Here is a tiny trained network, its code and every weight. The questions are about switching its units off for an input and a class, where a switched-off unit gives its printed mean instead of its output.

import numpy as np


def w(rows, s, z=0):
    codes = np.array(rows[::2]) - 128.0
    scale = np.full(codes.shape[1], s)
    scale[-1] = z or s
    return codes * scale


def f(y):
    return np.maximum(y, 0)


def log_softmax(a):
    a = a - a.max(-1, keepdims=True)
    return a - np.log(np.exp(a).sum(-1, keepdims=True))


def net(x, mask):
    res = np.array(x, float).reshape(1, 6) / 4 @ E
    y = f(res @ A[0][:, :-1].T + A[0][:, -1])
    res = res + np.where(mask, y, B[0][:, -1]) @ B[0][:, :-1]
    return log_softmax(res[-1] @ U[:, :-1].T + U[:, -1])


A, B = {}, {}
E = w([
[94,115,97,127],'x0',
[45,185,119,114],'x1',
[189,141,222,153],'x2',
[70,97,190,253],'x3',
[195,95,50,194],'x4',
[156,252,114,188],'x5',
],0.0065)
A[0] = w([
[124,51,133,55,110],'neuron 1',
[217,111,156,192,169],'neuron 2',
[132,192,57,102,240],'neuron 3',
[25,125,120,157,167],'neuron 4',
[149,238,108,39,255],'neuron 5',
[63,135,37,200,181],'neuron 6',
[17,146,188,111,132],'neuron 7',
[108,132,5,105,251],'neuron 8',
[169,243,126,47,231],'neuron 9',
[164,117,79,5,244],'neuron 10',
[138,92,115,45,141],'neuron 11',
[216,66,180,227,168],'neuron 12',
[124,44,141,66,126],'neuron 13',
[117,58,130,53,104],'neuron 14',
[192,52,154,250,177],'neuron 15',
[176,81,150,231,172],'neuron 16',
[117,48,137,53,111],'neuron 17',
[14,126,149,153,126],'neuron 18',
[22,145,207,129,134],'neuron 19',
[111,85,105,14,147],'neuron 20',
[178,87,122,206,181],'neuron 21',
[203,70,157,201,160],'neuron 22',
[2,136,95,162,218],'neuron 23',
],0.0073,0.0039)
B[0] = w([
[102,95,154,57,181],'neuron 1',
[151,191,107,80,215],'neuron 2',
[173,100,107,171,223],'neuron 3',
[65,105,132,173,204],'neuron 4',
[206,95,171,178,255],'neuron 5',
[94,113,32,159,214],'neuron 6',
[90,123,217,155,208],'neuron 7',
[150,78,70,144,241],'neuron 8',
[208,117,173,171,246],'neuron 9',
[192,78,118,100,248],'neuron 10',
[138,91,143,71,183],'neuron 11',
[120,210,113,70,240],'neuron 12',
[91,109,155,59,184],'neuron 13',
[96,69,169,41,178],'neuron 14',
[103,189,91,89,244],'neuron 15',
[110,190,90,98,224],'neuron 16',
[101,95,159,63,184],'neuron 17',
[65,122,158,175,199],'neuron 18',
[45,154,255,169,214],'neuron 19',
[136,74,151,80,205],'neuron 20',
[124,163,93,98,208],'neuron 21',
[118,199,102,70,213],'neuron 22',
[65,89,109,183,237],'neuron 23',
],0.0087,0.0059)
U = w([
[77,119,59,177,4],'0',
[106,58,159,34,55],'1',
[24,126,204,188,140],'2',
[136,77,81,158,245],'3',
[176,180,201,170,86],'4',
[202,96,128,148,159],'5',
[120,254,94,73,150],'6',
],0.0087,0.0037)

Each question gives the input, the list of numbers given to net, and the class t.
The units are the neurons (one row each of A and B). Each row of codes is followed by its name. A weight is (code - 128) times the scale printed after its matrix; where a second scale follows, it is the last column's (A, B and U).
mask holds one flag per neuron, in row order. A switched-off neuron (its flag False) gives its mean, the last column of its row in B, instead of its output. The means were averaged over made-up inputs and are rounded, as every weight is.
A unit's drop is (log p(t) with every unit on - log p(t) with that unit switched off) / (log p(t) with every unit on - log p(t) with every unit switched off).
The circuit of an input: a set's keep is (log p(t) with only the set's units on - log p(t) with every unit switched off) / (log p(t) with every unit on - log p(t) with every unit switched off). Starting from the 12 units with the biggest drops (on a tie, the unit counted first), units are removed one at a time, each time the one whose removal leaves the highest keep (on an exact tie, the one counted first), for as long as the keep stays at least 0.8.
units of the circuit, in order: the units of the circuit, biggest drop first
top k neurons: the k neurons with the biggest drops, biggest first
drop of u: that unit's drop, to one decimal
input [-8,-8,1,-4,1,7], class 6: units of the circuit, in order : (neuron 2; neuron 12)
input [2,7,-4,0,5,8], class 0: units of the circuit, in order : (neuron 6; neuron 23)
input [-8,5,-2,-3,-1,2], class 4: units of the circuit, in order : (neuron 9; neuron 5)
input [5,4,-7,8,4,8], class 0: units of the circuit, in order : (neuron 6)
input [2,5,-5,-7,-8,3], class 5: top 2 neurons : (neuron 5; neuron 9)
input [-6,-2,-8,7,2,5], class 0: top 3 neurons : (neuron 6; neuron 23; neuron 4)
input [-7,4,-6,1,7,8], class 0: top 2 neurons : (neuron 6; neuron 10)
input [3,7,-5,-1,-1,2], class 2: drop of neuron 4 : 0.2
input [1,6,-4,-6,-8,6], class 5: drop of neuron 5 : 0.1
input [6,-2,-4,4,4,5], class 0: drop of neuron 6 : 0.3
